[ -9.9 -48.6   1.0 -61.3] -> dipur
[ -1.4 -33.5  58.6 -13.4] -> seka
[-48.6  -9.8 -61.3   1.0] -> Zutaf
[ 39.4 -10.7 -88.1   7.3] -> Seroz
perm: [-48.6  -9.9 -61.3   1.0] : dipur
shift +1: [-48.6  -9.8 -61.3] : [-48.5  -9.7 -61.2]

[-55.7  78.1 -66.3  68.5  61.8 -79.8 -71.7  39.4 -45.7 -30.1 -49.2  32.9
  41.7  16.5  10.9   6.7 -56.7 -79.7] -> boved
[-76.1  -1.2   9.2 -53.0  75.7 -41.8 -26.0  23.0  21.6 -55.4  76.8  21.5
  26.6  22.8  13.7  31.1  29.7  28.4] -> Fir
[-21.8  23.2 -55.0  30.2  32.3 -45.2 -61.4  53.1 -34.5  71.7 -54.8   1.9
  17.3   0.3  33.9  77.9 -73.8 -31.0] -> gad
[ 30.9  65.9  53.9  -1.0 -16.8 -30.7 -78.9  27.0 -79.4 -80.2  54.8  52.5
 -13.5 -42.5 -11.8  63.7 -21.3   8.9] -> tof
[ 13.9  -3.6  22.1 -64.7  33.0 -43.7  -8.1  70.4  -7.3  44.0  48.4 -74.8
 -14.3 -18.9  38.7 -11.9 -54.9  30.5] -> ret
[ 30.9  65.9  53.9  -1.0 -16.8 -30.7 -78.9  27.0 -79.4 -80.2  54.8  49.0
 -18.6 -46.9 -68.1 -53.3  22.1  37.5] -> gokab
[  1.3  23.9 -27.1 -66.1 -69.8  77.2  30.4  49.7 -27.3   6.4 -69.5  39.3
 -69.4  24.9  15.9 -39.9  63.6 -46.2] -> miv
[ 78.1  68.5 -79.8  16.5  39.4  61.8 -30.1 -66.3  32.9  10.9 -56.7 -71.7
  41.8 -49.2 -79.7 -45.7 -55.7   6.7] -> boni
size: [  1.3  23.9 -27.1] : 3
perm: [-45.7 -55.7   6.7  78.1  68.5 -79.8  16.5  39.4  61.8 -30.1 -66.3  32.9
  10.9 -56.7 -71.7  41.8 -49.2 -79.7] : boni
Table of tags by key:
[-13.5] -> j_430
[-69.5] -> j_698
[15.9] -> j_850
[-18.6] -> j_166
[16.0] -> j_459
[-69.4] -> j_336
key miv 13:  : j_336
perm: [-73.8 -61.4 -55.0 -54.8 -45.2 -34.5 -31.0 -21.8   0.3   1.9  17.3  23.2
  30.2  32.3  33.9  53.1  71.7  77.9] : gad

[ 24.6  65.1 -29.2  24.4 -23.4 -17.8  24.1] = vudof
[-22.4  38.1  65.5 -44.6  19.1 -12.1  13.9] = Zuron
[-22.4  38.1  65.5 -44.6  42.8 -12.1  13.9] = Kal
[ 24.6  65.1 -29.2  24.4  85.5 -17.8  24.1] = degis
has: [ 38.0  65.5 -44.6] : no
tags:
[-29.2] -> j_914
[-12.1] -> j_913
[65.6] -> j_907
[65.4] -> j_428
[-12.0] -> j_296
[65.5] -> j_879
key Kal 3:  : j_879

[ 96.1 -81.6  70.2  -1.3] -> boka
[ -1.4  70.2  96.1 -81.5] -> gel
[ -1.4  70.2 -81.6  96.1] -> sidi
Table of tags by key:
[96.2] -> j_626
[-81.6] -> j_71
[96.0] -> j_620
[-1.4] -> j_727
[-81.7] -> j_249
[96.1] -> j_679
key gel 3:  : j_679
shift +1: [-1.4 70.2 96.1] : [-1.3 70.3 96.2]
asked: [ -1.4  70.2  96.1 -81.5] : gel
perm: [-81.6  -1.4  70.2  96.1] : sidi
perm: [ 70.2 -81.6  96.1  -1.4] : sidi

[-28.4 -18.5  29.9 -54.0  42.2  17.7  -0.1  55.4  14.0   0.2   1.8 -32.8
   1.1 -38.0  86.3 -15.6 -11.8 -39.0  -6.8] -> mege
[-72.0  71.2  -9.5  52.2   3.1  27.5 -24.0  19.5 -13.0   9.5   7.9  90.1
   4.6 -18.6 -13.6  -2.4 -33.3 -82.8  24.9] -> vobiv
[-72.0  71.2  -9.5  52.2   3.1  27.5 -24.0  19.5 -13.0   9.5   7.9  35.1
   4.6 -18.6 -13.6  -2.4 -33.3 -82.8  24.9] -> besi
[-38.0  55.4  14.0   0.2  29.9 -15.6 -54.0   1.1 -38.9  42.2  86.3  -6.8
  17.7 -28.4  -0.1   1.8 -11.8 -32.8 -18.5] -> Vavi
[-21.9 -75.1 -37.0 -22.4  -3.8  14.9 -47.1 -15.4 -21.2   8.9  24.0  13.9
  85.6  52.5 -38.6 -19.5  -7.4 -10.7 -15.4] -> peka
[-72.0  71.2  -9.5  52.2   3.1  27.5 -24.0  19.5 -13.0 -28.3 -16.9  38.5
 -44.3  43.1  -9.6  -3.7  -8.5   6.9  15.0] -> suz
shift +1: [90.1] : [90.2]
size: [-21.9 -75.1 -37.0 -22.4  -3.8  14.9 -47.1 -15.4 -21.2   8.9  24.0  13.9
  85.6  52.5 -38.6 -19.5  -7.4 -10.7 -15.4] : 19
perm: [ 29.9 -15.6  42.2 -32.8 -39.0  -6.8 -28.4  -0.1 -54.0 -11.8   1.1 -18.5
  14.0   1.8  17.7  86.3 -38.0   0.2  55.4] : mege
shift +1: [19.5] : [19.6]
has: [ 55.4 -38.0] : no

[ -2.9 -13.6  -0.1  29.3  -0.4] = Levav
[ -0.4 -13.6  29.3  -2.9  -0.2] = bem
[-2.9 37.9 -0.1 73.7 -4.4] = vapuv
perm: [ 29.3  -0.4  -2.9 -13.6  -0.1] : Levav
perm: [ -0.4  -2.9 -13.6  -0.1  29.3] : Levav
has: [ -2.9  29.3 -13.6] : no
size: [ -0.4 -13.6  29.3] : 3
has: [37.9 -0.1 73.7] : yes
has: [-13.6  29.3  -2.9  -0.2] : yes

[-2.2  0.9  2.6  0.5 -0.9 -4.6 -0.7 -1.4 -2.3  2.2  2.4  2.5  2.5 -3.1
 -0.7 -4.6  1.2  3.3 -3.7 -1.6  2.2 -1.5 -5.1 -0.9  1.0  3.4  0.6 -2.2] : Zufis
[ 0.8 -0.3 -0.8 -1.0  0.4  0.9 -0.4 -0.1  0.7 -1.2 -1.4 -1.4 -1.4  0.4
 -0.6  1.3 -0.7 -1.2  1.2 -0.3 -1.2 -0.3  1.2  0.0 -0.1 -1.3 -0.1  0.6] : bev
[10.3  4.3  8.6 10.0  8.8 15.1  5.6 15.4 10.9  8.5  7.4  6.3  3.1 16.2
  8.7 13.3 11.6  6.3 17.4  8.2  9.4 11.6 16.5  5.5  9.7  6.5  5.9 17.2] : zenov
[-50.2 -25.2 -43.9 -54.3 -43.6 -75.3 -34.5 -76.5 -52.9 -46.8 -42.0 -37.4
 -23.1 -80.5 -49.2 -65.2 -59.4 -34.8 -82.4 -46.0 -50.3 -61.5 -80.4 -31.4
 -48.1 -35.9 -31.5 -82.3] : refup
[ -9.8  -1.1   1.1  -2.8  -7.3 -15.1  -4.3  -7.8 -11.3   1.8   2.3   3.0
   2.9 -11.4  -3.3 -15.1  -1.2   3.6 -13.8  -7.1   1.1  -6.8 -16.4  -5.4
  -2.1   4.0  -2.4 -10.8] : lakol
has: [-4.4 -7.8] : no
shift +1: [  1.1  -6.8 -16.4  -5.4] : [  1.2  -6.7 -16.3  -5.3]
tags:
[6.3] -> j_327
[-43.6] -> j_909
[-25.2] -> j_588
[-1.3] -> j_358
[3.6] -> j_825
[-1.2] -> j_35
[-34.8] -> j_629
[-34.7] -> j_167
[-34.9] -> j_868
[3.3] -> j_661
key refup 18:  : j_629
size: [-50.2 -25.2 -43.9 -54.3 -43.6 -75.3 -34.5 -76.5 -52.9 -46.8 -42.0 -37.4
 -23.1 -80.5 -49.2 -65.2 -59.4] : 17
asked: [-2.2  0.9  2.6  0.5 -0.9 -4.6 -0.7 -1.4 -2.3  2.2  2.4  2.5  2.5 -3.1
 -0.7 -4.6  1.2  3.3 -3.7 -1.6  2.2 -1.5 -5.1 -0.9  1.0  3.4  0.6 -2.2] : Zufis

